Below is a small trained network, with its code and all its weights. Each question gives an input and a class and asks what happens when units are switched off, that is, made to give their printed mean instead of their output.

import numpy as np


def w(rows, s, z=0):
    codes = np.array(rows[::2]) - 128.0
    scale = np.full(codes.shape[1], s)
    scale[-1] = z or s
    return codes * scale


def f(y):
    return y / 2 * (1 + np.tanh(0.7978845608 * (y + 0.044715 * y**3)))


def log_softmax(a):
    a = a - a.max(-1, keepdims=True)
    return a - np.log(np.exp(a).sum(-1, keepdims=True))


def net(x, mask):
    res = np.array(x, float).reshape(1, 6) / 4 @ E
    y = f(res @ A[0][:, :-1].T + A[0][:, -1])
    res = res + np.where(mask, y, B[0][:, -1]) @ B[0][:, :-1]
    return log_softmax(res[-1] @ U[:, :-1].T + U[:, -1])


A, B = {}, {}
E = w([
[138,150,182,31,126,170,39,132,160,64,106,100],'x0',
[120,103,103,185,215,140,59,106,110,117,103,213],'x1',
[126,123,139,130,129,103,127,139,109,128,128,125],'x2',
[124,123,125,134,124,129,127,135,123,115,130,119],'x3',
[128,126,135,126,118,114,123,126,125,135,129,141],'x4',
[199,139,86,139,98,178,103,79,8,140,150,107],'x5',
],0.016)
A[0] = w([
[128,107,176,128,169,147,120,144,121,147,122,162,105],'n1',
[106,113,93,195,103,109,228,131,133,153,127,144,229],'n2',
[86,127,184,64,115,132,158,148,204,121,120,72,158],'n3',
[136,147,133,111,164,106,98,136,88,121,136,137,102],'n4',
[107,134,100,128,132,105,164,130,143,156,160,129,182],'n5',
[101,121,54,220,175,125,128,124,100,140,132,174,133],'n6',
[90,129,171,70,87,82,146,159,213,84,133,111,153],'n7',
[89,110,154,174,146,105,142,152,204,124,120,154,122],'n8',
[139,123,145,126,158,110,102,127,150,122,120,129,86],'n9',
[83,142,139,106,129,99,129,135,160,114,129,104,141],'n10',
[94,113,127,149,186,140,63,146,120,111,121,177,16],'n11',
[135,110,134,180,188,124,45,127,153,83,104,181,177],'n12',
[146,122,74,178,131,137,141,115,91,143,130,179,119],'n13',
[58,115,150,154,174,90,153,150,216,108,122,155,151],'n14',
[80,122,147,173,162,98,143,149,200,118,124,144,33],'n15',
[102,112,101,198,102,106,229,135,149,161,137,134,46],'n16',
[84,115,146,160,159,96,149,150,196,114,122,150,252],'n17',
[181,136,145,87,34,132,245,128,134,149,122,55,104],'n18',
[128,155,74,123,148,130,139,111,152,97,149,112,129],'n19',
[149,126,156,65,138,153,28,125,114,95,123,120,108],'n20',
[117,99,158,112,126,159,153,153,100,126,146,154,136],'n21',
[134,132,131,73,66,143,217,142,109,165,132,85,210],'n22',
[149,131,111,116,130,107,142,106,156,105,119,125,128],'n23',
],0.012,0.013)
B[0] = w([
[139,118,106,123,121,153,87,107,140,84,151,83,147],'n1',
[66,135,28,96,171,191,98,128,33,157,148,129,250],'n2',
[240,52,223,151,90,119,143,130,87,149,114,179,232],'n3',
[129,140,108,114,133,190,115,119,143,142,96,157,144],'n4',
[102,122,124,127,116,178,84,135,102,113,147,148,177],'n5',
[214,96,225,135,106,140,159,130,125,163,112,169,235],'n6',
[226,94,234,131,142,182,172,128,139,155,106,176,232],'n7',
[80,146,47,113,131,123,103,115,86,120,159,76,188],'n8',
[116,139,93,168,117,94,167,114,142,140,133,110,139],'n9',
[192,133,159,157,127,128,154,102,120,144,117,130,171],'n10',
[138,200,116,113,109,85,129,96,199,52,148,57,169],'n11',
[92,123,68,106,111,165,128,147,41,181,140,127,223],'n12',
[113,81,214,101,157,149,157,184,136,134,113,171,205],'n13',
[31,206,22,94,143,113,74,122,154,110,147,83,216],'n14',
[28,101,71,132,141,186,135,170,61,163,132,195,168],'n15',
[167,194,133,115,78,63,101,96,211,58,108,56,197],'n16',
[158,142,160,164,103,50,153,105,229,70,110,84,225],'n17',
[15,168,31,121,164,146,94,131,87,135,151,130,242],'n18',
[123,127,140,121,113,24,111,158,87,163,117,156,131],'n19',
[1,183,13,155,144,60,134,124,177,101,157,80,211],'n20',
[145,116,116,90,131,132,107,83,188,138,105,176,131],'n21',
[99,152,87,149,131,57,117,119,234,75,108,83,243],'n22',
[144,142,152,96,106,118,140,149,103,107,133,145,133],'n23',
],0.01,0.023)
U = w([
[123,190,130,123,92,42,104,118,211,43,128,75,254],'0',
[65,158,80,83,156,170,78,165,46,147,169,134,140],'1',
[223,63,254,137,97,132,159,174,127,162,79,180,47],'2',
],0.0096,0.001)

Each question gives the input, the list of numbers given to net, and the class t.
The units are the neurons (one row each of A and B). Each row of codes is followed by its name. A weight is (code - 128) times the scale printed after its matrix; where a second scale follows, it is the last column's (A, B and U).
mask holds one flag per neuron, in row order. A switched-off neuron (its flag False) gives its mean, the last column of its row in B, instead of its output. The means were averaged over made-up inputs and are rounded, as every weight is.
A unit's drop is (log p(t) with every unit on - log p(t) with that unit switched off) / (log p(t) with every unit on - log p(t) with every unit switched off).
The circuit of an input: a set's keep is (log p(t) with only the set's units on - log p(t) with every unit switched off) / (log p(t) with every unit on - log p(t) with every unit switched off). Starting from the 12 units with the biggest drops (on a tie, the unit counted first), units are removed one at a time, each time the one whose removal leaves the highest keep (on an exact tie, the one counted first), for as long as the keep stays at least 0.8.
circuit, biggest first: the units of the circuit, biggest drop first
unit that matters most: the unit with the biggest drop
top k neurons: the k neurons with the biggest drops, biggest first
drop of u: that unit's drop, to one decimal
input [8,-3,-5,8,6,8], class 0: circuit, biggest first : (n2)
input [0,5,7,3,6,-8], class 1: top 2 neurons : (n15; n12)
input [-3,-4,7,8,5,1], class 1: top 4 neurons : (n2; n17; n18; n11)
input [7,-4,-6,-3,2,-5], class 2: top 2 neurons : (n3; n7)
input [2,6,6,-1,4,-1], class 0: top 4 neurons : (n2; n11; n18; n17)
input [8,0,7,2,4,7], class 0: top 4 neurons : (n2; n20; n18; n12)
input [-4,-6,5,-1,2,2], class 1: top 2 neurons : (n18; n2)
input [2,-1,-8,-3,3,4], class 0: top 2 neurons : (n2; n12)
input [-2,-8,4,-4,-5,4], class 1: top 3 neurons : (n18; n17; n2)
input [2,0,-5,-3,-3,2], class 0: top 4 neurons : (n2; n18; n12; n15)
input [-6,1,1,-2,4,1], class 2: top 3 neurons : (n18; n6; n14)
input [-2,-7,-4,-8,-5,3], class 1: drop of n2 : 0.1
input [-7,5,-2,-6,1,6], class 2: drop of n6 : 0.6
input [-3,5,-8,3,4,3], class 2: unit that matters most : n6
input [-5,-8,-3,7,-7,3], class 1: drop of n20 : 0.0
